Here is a tiny trained network, its code and every weight. The questions are about switching its units off for an input and a class, where a switched-off unit gives its printed mean instead of its output.

import numpy as np


def w(rows, s, z=0):
    codes = np.array(rows[::2]) - 128.0
    scale = np.full(codes.shape[1], s)
    scale[-1] = z or s
    return codes * scale


def norm(h):
    return h / np.sqrt((h * h).mean(-1, keepdims=True) + 1e-5)


def f(y):
    return y / 2 * (1 + np.tanh(0.7978845608 * (y + 0.044715 * y**3)))


def log_softmax(a):
    a = a - a.max(-1, keepdims=True)
    return a - np.log(np.exp(a).sum(-1, keepdims=True))


def net(x, mask):
    res = np.array(x, float).reshape(1, 5) / 4 @ E
    u = 0
    for l in range(4):
        y = f(norm(res) @ A[l][:, :-1].T + A[l][:, -1])
        res = res + np.where(mask[u : u + 3], y, B[l][:, -1]) @ B[l][:, :-1]
        u += 3
    return log_softmax(norm(res)[-1] @ U[:, :-1].T + U[:, -1])


A, B = {}, {}
E = w([
[58,142,132,95,167,178,163,108,125],'x0',
[149,53,254,142,117,134,127,150,132],'x1',
[197,90,155,55,90,117,140,134,135],'x2',
[133,107,114,159,126,79,105,92,104],'x3',
[97,210,179,72,111,91,99,106,81],'x4',
],0.0075)
A[0] = w([
[254,112,112,179,115,135,121,199,179,164],'0.n1',
[123,169,128,114,148,139,157,143,162,135],'0.n2',
[208,46,109,137,105,72,119,138,122,255],'0.n3',
],0.0071,0.0049)
B[0] = w([
[147,46,103,93,104,159,69,7,194,219],'0.n1',
[88,173,130,141,166,90,65,172,212,143],'0.n2',
[215,132,50,131,90,72,1,156,192,254],'0.n3',
],0.0077,0.0065)
A[1] = w([
[164,140,132,181,87,128,247,186,101,13],'1.n1',
[253,120,93,139,56,108,215,145,82,1],'1.n2',
[97,184,183,207,114,115,107,84,103,72],'1.n3',
],0.0048,0.0043)
B[1] = w([
[116,180,165,130,138,171,119,170,98,10],'1.n1',
[97,110,111,125,255,201,156,144,136,53],'1.n2',
[103,135,156,186,119,165,166,165,221,136],'1.n3',
],0.009,0.0012)
A[2] = w([
[218,91,104,103,157,90,105,32,43,76],'2.n1',
[88,19,155,242,139,98,67,131,128,1],'2.n2',
[238,128,254,33,98,135,123,165,86,207],'2.n3',
],0.0053,0.0024)
B[2] = w([
[146,163,146,197,165,133,140,136,182,209],'2.n1',
[134,122,125,249,53,156,165,167,56,194],'2.n2',
[156,60,76,163,82,65,25,105,187,253],'2.n3',
],0.012,0.0033)
A[3] = w([
[110,135,253,91,42,50,79,122,125,187],'3.n1',
[164,148,149,94,73,174,130,69,77,40],'3.n2',
[185,101,111,178,113,9,86,40,167,254],'3.n3',
],0.0068,0.0037)
B[3] = w([
[195,170,97,250,248,200,124,79,210,166],'3.n1',
[24,170,67,232,236,200,161,115,133,118],'3.n2',
[208,50,1,111,174,91,97,128,181,248],'3.n3',
],0.0086,0.013)
U = w([
[87,21,218,35,70,170,169,158,149,20],'0',
[62,164,255,189,204,200,148,145,162,51],'1',
[39,238,102,39,103,103,123,106,27,122],'2',
[243,68,42,150,94,89,63,104,188,247],'3',
[135,67,184,234,4,149,193,160,10,4],'4',
],0.0088,0.003)

Each question gives the input, the list of numbers given to net, and the class t.
The units are the neurons (one row each of A and B). Each row of codes is followed by its name. A weight is (code - 128) times the scale printed after its matrix; where a second scale follows, it is the last column's (A, B and U).
mask holds one flag per neuron, layer by layer. A switched-off neuron (its flag False) gives its mean, the last column of its row in B, instead of its output. The means were averaged over made-up inputs and are rounded, as every weight is.
A unit's drop is (log p(t) with every unit on - log p(t) with that unit switched off) / (log p(t) with every unit on - log p(t) with every unit switched off).
The circuit of an input: a set's keep is (log p(t) with only the set's units on - log p(t) with every unit switched off) / (log p(t) with every unit on - log p(t) with every unit switched off). Starting from all 12 units, units are removed one at a time, each time the one whose removal leaves the highest keep (on an exact tie, the one counted first), for as long as the keep stays at least 0.8.
units of the circuit, in order: the units of the circuit, biggest drop first
unit that matters most: the unit with the biggest drop
k most important neurons: the k neurons with the biggest drops, biggest first
drop when u is switched off: that unit's drop, to one decimal
input [-1,8,-6,-7,4], class 1: units of the circuit, in order -> [0.n3; 3.n3]
input [2,2,-6,-3,-2], class 1: units of the circuit, in order -> [3.n3; 0.n3; 2.n3]
input [3,-1,-2,5,3], class 2: units of the circuit, in order -> [2.n3; 0.n3; 3.n3; 0.n1]
input [-3,-4,-8,4,8], class 2: 2 most important neurons -> [2.n3; 0.n3]
input [0,0,-8,1,-4], class 4: units of the circuit, in order -> [0.n3; 2.n2; 3.n3; 2.n3]
input [8,0,2,-7,3], class 1: units of the circuit, in order -> [3.n3; 0.n3]
input [5,-2,-2,-5,-6], class 1: unit that matters most -> 3.n3
input [6,-6,-6,3,0], class 2: units of the circuit, in order -> [3.n3; 0.n3; 2.n3]
input [2,7,-6,3,-5], class 4: 3 most important neurons -> [2.n2; 2.n3; 3.n3]
input [8,-3,1,-1,0], class 2: 2 most important neurons -> [3.n3; 3.n1]
input [2,6,-6,-5,7], class 1: 2 most important neurons -> [0.n3; 3.n3]
input [1,-4,-5,6,6], class 2: 2 most important neurons -> [2.n3; 0.n3]
input [6,4,-2,-1,-7], class 4: 3 most important neurons -> [3.n3; 2.n2; 2.n3]
input [8,4,-7,-3,-3], class 1: most important neuron -> [3.n3]
input [0,0,-5,8,7], class 1: 2 most important neurons -> [0.n3; 2.n3]
input [5,6,-6,5,0], class 4: drop when 2.n2 is switched off -> 0.3
input [2,5,-4,-1,-3], class 4: drop when 2.n2 is switched off -> 0.1
input [-1,6,-8,-3,-2], class 4: drop when 2.n2 is switched off -> 0.2
